[3.033 1.980 0.081 1.519 -0.084 -0.625 0.831 0.287 -2.315 1.377 0.261 1.565 0.169 -0.433 -1.556 -1.137 -1.002 1.013 -2.229 1.576 0.229 -2.119 -0.503 -1.200 -4.297 0.317 -2.536 -1.111 3.027 0.471 -2.582 1.215 -1.967 0.863 1.504 -0.696 -1.729 -0.027 -0.065 0.057 -0.852] : <35> > <21>
[-1.508 -1.828 0.550 -0.789 -1.602 -0.481 0.376 -2.128 1.496 -0.033 -0.745 -0.697 0.988 -1.589 2.650 -0.001 -3.432 -1.297 1.335 -0.556 -0.157 -0.504 0.309 -0.876 1.154 -3.150 2.011 -0.537 -1.452 -0.123 -1.247 0.040 0.272 -0.518 -1.184 1.611 -0.835 -0.272 2.540 0.663 2.347] : <27> > <23>
[-3.770 -1.700 0.939 0.489 -0.643 0.618 1.066 -1.139 0.037 1.412 -1.336 -2.025 -1.898 -2.551 2.077 -0.292 -0.386 7.264 5.406 -0.369 1.163 -2.031 -0.913 0.568 -2.238 -2.670 0.839 -1.165 -0.601 -1.012 0.471 2.615 5.099 -0.956 -1.383 1.899 -1.297 0.084 -1.009 -1.540 0.041] : <25> > <34>
[-4.027 -1.175 0.727 0.710 -0.801 -0.073 1.114 -1.110 0.222 2.038 -1.788 0.841 -1.923 -2.261 0.886 0.283 -0.277 4.325 5.235 -1.354 1.581 -2.382 0.131 0.506 -1.941 -2.980 1.928 -0.059 -0.585 0.279 -0.880 1.970 3.470 -1.140 -1.485 2.264 -1.008 0.534 -1.874 -1.046 1.068] : <25> > <30>
[-4.692 -2.041 0.798 0.271 -0.159 0.903 2.355 -1.695 2.009 2.906 -3.128 -3.147 -0.219 -4.238 4.698 -0.220 -3.121 7.917 7.917 -1.465 0.934 -1.832 0.340 1.471 -5.480 -4.151 2.179 -0.456 -1.191 -3.844 -2.843 3.868 7.116 0.215 -2.767 3.842 -2.829 2.307 -2.438 -1.942 1.017] : <25> > <34>
[-0.667 -1.632 0.800 0.567 -1.820 0.209 1.013 -1.304 0.712 -0.014 -1.200 -3.058 0.353 -2.368 3.140 -0.012 -3.708 1.863 1.501 -0.125 -1.244 -0.709 -0.265 -0.617 0.041 -2.394 1.431 -1.114 -0.107 0.358 -0.130 0.474 0.357 -0.248 -0.620 1.339 -0.216 0.195 2.818 0.085 2.254] : <27> > <18>
[1.196 0.970 -0.396 0.805 2.941 -0.602 1.534 0.500 -1.806 1.648 -1.779 -1.412 0.629 -1.555 1.501 -1.088 -3.952 5.521 1.522 1.060 0.616 -1.980 0.753 -0.103 -4.842 -1.799 -1.903 -2.053 1.028 -2.083 -4.782 2.023 1.859 1.287 -1.090 0.619 -1.772 0.267 -2.924 -1.547 0.899] : <35> > <10>
[-3.748 -2.095 -0.273 0.338 -0.406 -0.348 1.358 -0.258 0.464 -0.850 -1.141 -1.536 1.382 -0.813 2.656 1.434 -3.595 0.103 1.221 -0.652 -0.211 -1.063 0.966 -0.880 -0.154 -3.449 2.198 -0.442 -1.417 0.693 0.885 0.704 0.626 -0.937 -1.942 2.185 -0.482 -0.218 1.310 -0.132 2.946] : <27> > <23>
[-2.606 -0.526 -0.100 0.306 -0.706 0.991 0.686 -1.470 2.267 1.911 -2.061 1.216 -1.155 -2.523 -0.139 -0.182 0.941 4.382 4.418 -1.152 1.128 -1.492 -0.871 0.887 -0.921 -1.269 1.030 -1.450 -0.444 1.513 -2.298 2.913 3.245 -1.815 -1.850 1.400 -1.840 0.277 -0.761 -1.442 -0.230] : <25> > <34>
[-1.873 -0.356 0.617 0.259 -0.838 0.101 -0.404 -0.358 1.094 2.224 -1.181 2.275 -2.144 -1.341 -1.080 -0.742 0.642 2.345 3.452 -0.430 1.091 -1.760 -0.924 0.227 0.231 -1.374 0.544 -0.589 -0.739 1.589 -0.628 1.303 1.886 -1.123 -0.540 0.691 -0.719 -1.291 -2.159 -1.246 -0.026] : <25> > <34>
[-2.456 -1.595 0.737 0.578 -0.792 -0.080 0.507 0.327 1.231 0.234 0.063 -0.178 0.484 -1.549 1.474 0.999 -3.058 1.305 1.941 0.055 0.207 -1.427 0.072 -1.228 0.689 -2.111 2.803 -1.388 -0.650 0.739 2.190 0.777 0.485 0.294 -0.666 1.804 -0.354 -1.156 0.974 0.620 2.524] : <27> > <20>
[-0.031 -0.256 -0.969 0.564 1.193 0.049 1.302 0.769 -0.090 0.486 -1.332 -0.662 1.692 -0.855 1.248 -0.935 -2.916 2.526 2.058 -0.025 0.512 -2.020 0.817 0.107 -3.258 -1.196 -0.482 -0.237 0.550 -2.858 -2.875 2.537 0.770 1.595 -0.801 0.927 -1.810 1.082 -1.689 -0.310 0.587] : <35> > <12>
[-2.546 -2.461 0.918 -0.272 -1.702 0.050 0.299 -0.918 1.285 0.683 -0.594 0.044 -0.173 -2.216 1.560 0.232 -2.502 0.270 3.188 -0.963 -0.221 -1.335 -0.288 -0.819 1.060 -2.619 1.888 0.107 -1.244 1.331 1.563 0.259 0.618 -0.374 -0.877 2.152 -0.253 -1.177 1.912 0.319 2.434] : <27> > <20>
[-1.301 -0.186 1.028 0.307 -1.706 0.062 -0.267 0.200 -0.015 0.014 0.068 1.568 -0.466 0.445 0.257 1.922 -2.626 -0.726 0.118 0.524 -0.496 -0.445 0.372 -1.215 2.313 -0.655 0.636 -1.615 -0.366 3.577 3.147 -0.579 -1.228 -0.662 0.191 1.052 0.560 -3.132 1.353 -0.457 2.396] : <27> > <20>
[-2.129 0.141 0.602 1.108 -1.462 0.958 0.431 -0.427 0.764 1.994 -1.775 -1.403 -0.979 -2.090 1.220 0.994 -1.659 3.591 4.047 -0.499 -0.495 -1.252 -1.132 0.238 -0.305 -0.858 -0.015 -1.045 0.094 0.832 1.742 1.573 1.844 -0.726 -1.106 1.135 -0.284 -0.470 -0.224 -1.533 1.118] : <25> > <30>
[-2.823 -1.443 -0.605 0.032 -0.699 0.604 1.257 -0.722 1.770 0.955 -1.643 -0.387 -0.062 -1.760 1.787 0.065 -1.023 1.320 4.010 -0.989 0.307 -1.603 0.222 0.344 -0.858 -1.978 0.901 -0.587 -0.709 -1.057 -0.927 2.870 2.927 -0.973 -1.885 1.578 -2.159 1.229 0.049 -0.690 0.783] : <25> > <14>
[-3.715 -2.143 0.418 0.058 0.100 -0.037 -0.568 -0.426 0.340 1.162 -2.078 0.618 -2.232 -1.692 1.064 -0.360 -0.007 5.011 4.001 -0.522 1.581 -2.128 -0.538 0.870 0.230 -1.992 1.386 -1.209 -1.385 0.682 -0.704 1.887 3.869 -1.393 -1.875 1.467 -0.679 -0.947 -1.949 -1.028 -0.240] : <25> > <34>
[-2.836 -2.093 0.984 0.289 -2.414 -0.250 0.438 -0.047 1.654 0.078 0.355 0.346 0.344 -0.745 1.921 1.044 -2.540 0.013 3.131 -0.373 0.046 -1.860 -0.351 -1.227 1.796 -1.548 1.675 -1.137 -0.567 1.388 3.386 1.145 -0.313 -0.378 -1.052 1.561 -0.674 -1.583 2.025 0.918 2.506] : <27> > <20>
[-3.346 -2.562 -0.067 -0.437 -0.832 -0.161 0.620 -0.594 1.608 -0.303 -1.704 -2.325 1.051 -1.823 4.222 0.763 -4.786 0.764 3.499 -0.966 -0.753 -0.683 0.585 -0.813 1.009 -3.138 2.273 -0.692 -1.658 -0.633 -0.056 0.860 1.156 0.079 -1.849 2.191 -0.359 -0.718 1.242 0.044 3.104] : <27> > <23>
[-4.022 -1.381 1.140 1.002 -1.982 0.318 0.958 -1.232 -0.491 0.459 -0.904 -0.405 -1.496 -1.483 1.169 1.056 1.019 2.638 2.336 -0.528 0.643 -0.810 -0.287 -0.360 -0.329 -1.657 1.910 -0.178 -0.232 1.921 1.847 1.367 3.037 -2.631 -0.824 1.600 -0.481 -0.089 1.199 -0.778 0.874] : <25> > <14>
[-2.590 -1.652 0.033 0.405 0.037 -0.136 0.264 -0.341 0.313 0.599 -0.690 2.142 -2.075 -1.342 -1.320 -0.454 2.932 3.528 0.999 0.741 1.618 -1.997 -1.055 -0.105 0.594 -0.683 0.739 -1.178 0.502 2.460 -0.162 2.037 1.629 -2.361 -1.086 0.088 -0.539 -0.470 -0.320 -0.308 -1.534] : <25> > <34>

[-1.594 -3.059 0.475 1.567 -0.682 -1.414 -0.448 -1.872 -0.006 -0.018 1.455 0.312 4.846 2.699 1.820 -1.696 -0.807 -1.878 -0.324 -0.164 -1.120 1.094 -0.992 1.889 -0.536 1.061 1.162 1.818 -0.129 -0.323 0.939 -0.408 -1.631 1.107 -1.767 -1.709 0.478 -1.516 0.851 -0.091 -1.962] : (65) > (53)
[-2.000 -1.750 0.515 1.170 -3.295 -0.327 3.289 0.422 0.199 0.157 -0.383 1.776 4.115 3.062 1.961 -2.186 -3.399 -1.679 0.216 -0.117 -1.518 -0.767 -0.460 1.398 -0.105 -1.143 -0.619 0.262 -0.536 -1.608 1.924 -0.440 -4.223 0.411 -0.238 -0.780 -0.999 -4.225 0.818 1.750 -2.060] : (70) > (40)
[-0.888 -2.536 0.329 1.476 -3.954 -0.976 0.729 -0.022 -0.275 -0.625 1.598 1.364 5.206 4.979 2.949 -1.459 -1.397 -1.746 1.324 1.644 -1.198 2.142 -1.824 1.591 -1.118 0.035 -0.763 1.192 -0.737 -1.132 0.347 -0.807 -2.227 2.080 -0.919 -0.150 -0.627 -1.809 0.331 1.438 -2.388] : (65) > (53)
[-3.313 -2.595 0.787 2.710 -1.227 -0.301 3.366 -0.368 -2.525 0.637 0.278 2.167 3.687 1.768 4.110 -3.203 -1.599 -2.505 1.375 -1.615 -2.211 0.286 -0.398 0.626 0.580 1.087 -1.269 4.590 -1.433 -1.383 1.797 -0.593 -2.585 0.481 -1.153 0.738 -0.547 -3.971 0.563 1.062 -3.057] : (70) > (52)
[-3.750 -1.399 0.104 0.937 -0.268 0.259 -0.286 0.813 -0.917 -0.706 -0.720 0.566 -0.750 -1.120 -0.737 -2.072 -0.217 -0.235 -0.964 -0.803 -1.068 -0.137 0.200 0.332 1.171 -0.182 -0.356 -1.162 -0.758 0.031 1.054 0.285 0.092 -1.844 -0.311 -0.293 -1.126 -0.776 -0.545 -2.378 -1.316] : (70) > (40)
[-3.652 -2.390 -0.463 2.114 -4.219 -0.757 1.078 -1.278 -1.081 -0.983 0.139 8.249 3.741 2.308 1.902 -2.093 -2.328 -2.198 1.275 -0.291 -1.940 0.443 -0.550 1.410 0.887 -0.772 -1.342 -2.310 -0.453 -1.081 1.990 0.031 -3.603 -0.712 -0.690 -0.600 -1.862 -3.112 -0.609 0.818 -2.934] : (70) > (48)
[-1.484 -2.165 -0.136 1.493 -4.349 -1.189 2.874 1.734 -0.717 -1.248 0.165 2.545 4.387 3.990 3.376 -2.684 -2.960 -0.126 0.205 0.636 -3.163 0.110 -0.060 1.366 -1.583 -0.278 -1.473 -1.489 -0.447 -0.038 1.621 -1.290 -4.142 1.328 -0.890 -0.256 -1.090 -3.380 0.493 2.878 -2.187] : (70) > (48)
[-1.943 -2.595 0.469 0.889 1.270 -0.253 1.214 -1.489 -0.452 0.495 -0.804 1.042 0.495 2.596 0.344 -2.945 -1.024 -0.178 -0.192 0.626 -1.820 -1.522 -0.873 -0.120 -1.360 -0.045 -0.183 0.013 -0.824 1.080 0.828 -0.246 -1.053 -1.459 0.107 -0.177 -0.823 -2.724 1.294 -1.335 -0.793] : (70) > (48)
[-3.017 -2.558 0.050 2.048 -7.040 -1.437 0.299 -1.887 -0.348 -1.439 0.856 0.684 5.279 2.881 1.973 -0.583 -2.322 -2.455 0.900 -0.138 -0.938 2.263 -3.374 1.439 -0.515 -0.630 -0.449 3.745 -1.226 -2.089 0.649 -0.475 -3.768 1.988 -1.084 -0.271 1.965 -2.854 -0.944 1.322 -2.601] : (65) > (49)
[-0.286 -2.592 -0.496 1.433 -8.976 -2.021 0.804 -1.796 1.137 -0.905 1.935 1.246 5.959 4.780 4.332 -0.639 -2.511 -0.215 0.746 2.385 0.066 1.659 -2.282 2.291 -1.648 -0.229 -0.253 4.999 0.233 -1.767 -0.683 -0.851 -3.510 1.125 -0.525 -0.556 0.725 -2.280 1.182 3.014 -2.255] : (65) > (49)
[-4.159 -5.283 -0.460 1.632 -4.259 -4.168 0.808 -6.077 1.784 -0.811 1.190 2.068 5.453 5.180 1.850 -3.226 -2.408 -2.289 -0.214 -0.757 -1.449 1.442 -3.352 2.022 -0.509 1.402 1.122 6.337 -1.135 -1.087 -0.172 1.106 -2.137 -2.336 -1.130 -1.891 0.923 -3.332 0.973 -1.379 -2.790] : (65) > (53)
[-1.497 -3.502 1.962 1.318 -3.634 -0.151 -0.375 -1.689 -0.644 -0.556 2.520 0.571 5.387 1.803 1.796 -1.373 -0.834 -2.605 1.032 1.474 -0.193 2.334 -1.878 1.328 0.077 0.515 -0.513 4.410 -0.519 -0.839 0.164 -0.195 -2.583 1.399 -1.513 -1.111 1.389 -1.985 1.523 1.258 -2.015] : (65) > (53)
